Below are the code and all the weights of a small trained network. Each question names an input and a class and asks about switching units off, where a switched-off unit gives its printed mean instead of its output.

import numpy as np


def w(rows, s, z=0):
    codes = np.array(rows[::2]) - 128.0
    scale = np.full(codes.shape[1], s)
    scale[-1] = z or s
    return codes * scale


def f(y):
    return np.maximum(y, 0)


def log_softmax(a):
    a = a - a.max(-1, keepdims=True)
    return a - np.log(np.exp(a).sum(-1, keepdims=True))


def net(x, mask):
    res = np.array(x, float).reshape(1, 7) / 4 @ E
    y = f(res @ A[0][:, :-1].T + A[0][:, -1])
    res = res + np.where(mask, y, B[0][:, -1]) @ B[0][:, :-1]
    return log_softmax(res[-1] @ U[:, :-1].T + U[:, -1])


A, B = {}, {}
E = w([
[167,120,191,67,179,90,23,146,198],'x0',
[167,125,95,132,138,108,155,138,163],'x1',
[119,149,145,147,110,143,107,130,121],'x2',
[133,155,123,102,148,115,162,119,149],'x3',
[129,65,103,113,132,132,115,133,107],'x4',
[118,98,105,143,53,107,96,6,188],'x5',
[77,63,159,154,155,234,149,139,224],'x6',
],0.013)
A[0] = w([
[95,122,121,144,85,180,198,141,138,160],'n1',
[156,112,163,70,138,104,116,127,53,254],'n2',
[70,124,124,157,86,116,150,106,81,200],'n3',
[147,124,121,145,143,182,192,150,81,235],'n4',
[149,139,166,93,159,61,43,172,148,220],'n5',
[83,114,90,192,75,154,194,71,156,154],'n6',
[160,145,126,88,31,112,125,119,123,180],'n7',
[110,100,157,136,156,177,141,147,180,131],'n8',
[151,152,155,91,140,117,122,161,179,142],'n9',
[124,114,152,112,134,137,101,155,176,104],'n10',
[160,163,79,136,144,144,154,147,60,255],'n11',
[92,124,110,138,105,156,155,126,165,156],'n12',
[137,134,92,137,86,93,143,61,89,202],'n13',
[129,121,155,105,158,119,50,88,187,148],'n14',
[118,112,164,78,166,167,135,223,155,171],'n15',
[111,109,126,107,154,219,120,151,174,143],'n16',
[93,94,154,142,145,195,155,138,192,133],'n17',
[95,146,76,140,108,143,152,134,118,197],'n18',
[73,95,152,152,163,173,205,113,119,137],'n19',
[104,123,91,131,75,104,123,94,120,160],'n20',
[127,112,112,134,90,115,104,4,165,135],'n21',
[143,113,201,106,152,137,117,195,139,180],'n22',
[97,125,124,158,100,151,106,90,182,101],'n23',
[127,166,102,126,159,153,122,199,116,232],'n24',
[101,143,165,117,114,151,165,181,111,205],'n25',
],0.013,0.0071)
B[0] = w([
[84,89,89,147,105,161,134,142,152,203],'n1',
[130,191,131,139,142,90,117,176,130,226],'n2',
[102,143,107,123,109,101,172,140,129,199],'n3',
[81,146,100,206,97,137,150,153,108,217],'n4',
[198,178,153,91,170,111,70,153,95,255],'n5',
[85,91,87,98,114,136,143,130,154,232],'n6',
[120,164,140,104,115,94,124,127,128,183],'n7',
[145,107,171,151,137,186,165,108,171,205],'n8',
[133,111,151,125,159,126,112,143,120,184],'n9',
[151,115,174,143,162,150,133,93,132,176],'n10',
[89,165,87,162,144,99,152,153,83,230],'n11',
[83,96,90,123,120,157,121,103,152,182],'n12',
[125,194,129,114,81,55,151,98,139,212],'n13',
[177,109,156,88,170,124,106,70,131,218],'n14',
[179,123,135,154,143,155,149,162,134,228],'n15',
[138,103,166,158,118,192,146,103,150,213],'n16',
[139,33,138,135,123,247,116,105,175,224],'n17',
[45,121,99,107,101,116,168,156,138,187],'n18',
[118,89,109,144,96,167,126,159,141,204],'n19',
[119,122,160,90,93,70,171,98,134,184],'n20',
[125,115,166,4,113,136,138,37,176,229],'n21',
[155,116,178,143,155,146,136,177,120,213],'n22',
[119,104,124,103,142,141,105,108,145,188],'n23',
[132,146,104,174,146,133,137,178,124,214],'n24',
[115,137,118,168,112,137,140,158,126,192],'n25',
],0.013,0.019)
U = w([
[53,161,68,245,115,57,190,140,4,252],'0',
[180,155,137,127,154,84,71,213,42,236],'1',
[71,140,103,86,24,42,217,66,116,179],'2',
[202,138,166,36,89,59,59,54,105,118],'3',
[87,80,69,233,50,204,159,177,113,60],'4',
[221,92,224,201,112,185,174,135,111,71],'5',
[53,56,65,75,43,184,151,70,169,42],'6',
[142,61,170,86,173,169,74,2,160,15],'7',
],0.0085,0.0023)

Each question gives the input, the list of numbers given to net, and the class t.
The units are the neurons (one row each of A and B). Each row of codes is followed by its name. A weight is (code - 128) times the scale printed after its matrix; where a second scale follows, it is the last column's (A, B and U).
mask holds one flag per neuron, in row order. A switched-off neuron (its flag False) gives its mean, the last column of its row in B, instead of its output. The means were averaged over made-up inputs and are rounded, as every weight is.
A unit's drop is (log p(t) with every unit on - log p(t) with that unit switched off) / (log p(t) with every unit on - log p(t) with every unit switched off).
The circuit of an input: a set's keep is (log p(t) with only the set's units on - log p(t) with every unit switched off) / (log p(t) with every unit on - log p(t) with every unit switched off). Starting from the 12 units with the biggest drops (on a tie, the unit counted first), units are removed one at a time, each time the one whose removal leaves the highest keep (on an exact tie, the one counted first), for as long as the keep stays at least 0.8.
circuit, biggest first: the units of the circuit, biggest drop first
most important unit: the unit with the biggest drop
top k neurons: the k neurons with the biggest drops, biggest first
drop when u is switched off: that unit's drop, to one decimal
input [-3,1,-8,0,-8,-7,0], class 0: most important unit -> n17
input [0,6,8,-7,5,-2,0], class 0: circuit, biggest first -> (n17 n21)
input [7,-4,-6,1,0,0,5], class 5: top 3 neurons -> (n21 n15 n22)
input [1,-5,-5,2,7,8,6], class 7: top 2 neurons -> (n14 n21)
input [-2,1,-4,-2,3,5,0], class 2: top 2 neurons -> (n17 n13)
input [7,7,-7,0,2,-3,0], class 1: top 2 neurons -> (n5 n17)
input [-6,-1,0,5,-6,6,0], class 2: top 2 neurons -> (n13 n17)
input [-2,-2,7,-3,-2,0,0], class 0: top 2 neurons -> (n21 n17)
input [-5,8,8,3,-4,-3,0], class 0: top 2 neurons -> (n17 n11)
input [0,-1,4,7,7,6,-4], class 2: top 2 neurons -> (n5 n13)
input [-4,-2,5,-2,-6,3,0], class 2: top 2 neurons -> (n17 n13)
input [5,7,-1,-2,5,0,-8], class 1: top 2 neurons -> (n21 n2)
input [5,3,3,-1,-6,8,0], class 3: drop when n17 is switched off -> 0.2
input [0,4,-3,-6,2,5,-7], class 2: circuit, biggest first -> (n13)
input [8,2,5,4,-8,-4,-1], class 1: drop when n5 is switched off -> 0.3
input [-7,-5,-5,4,6,7,0], class 2: drop when n20 is switched off -> 0.3
input [0,7,1,0,8,-6,-6], class 0: drop when n11 is switched off -> 0.7
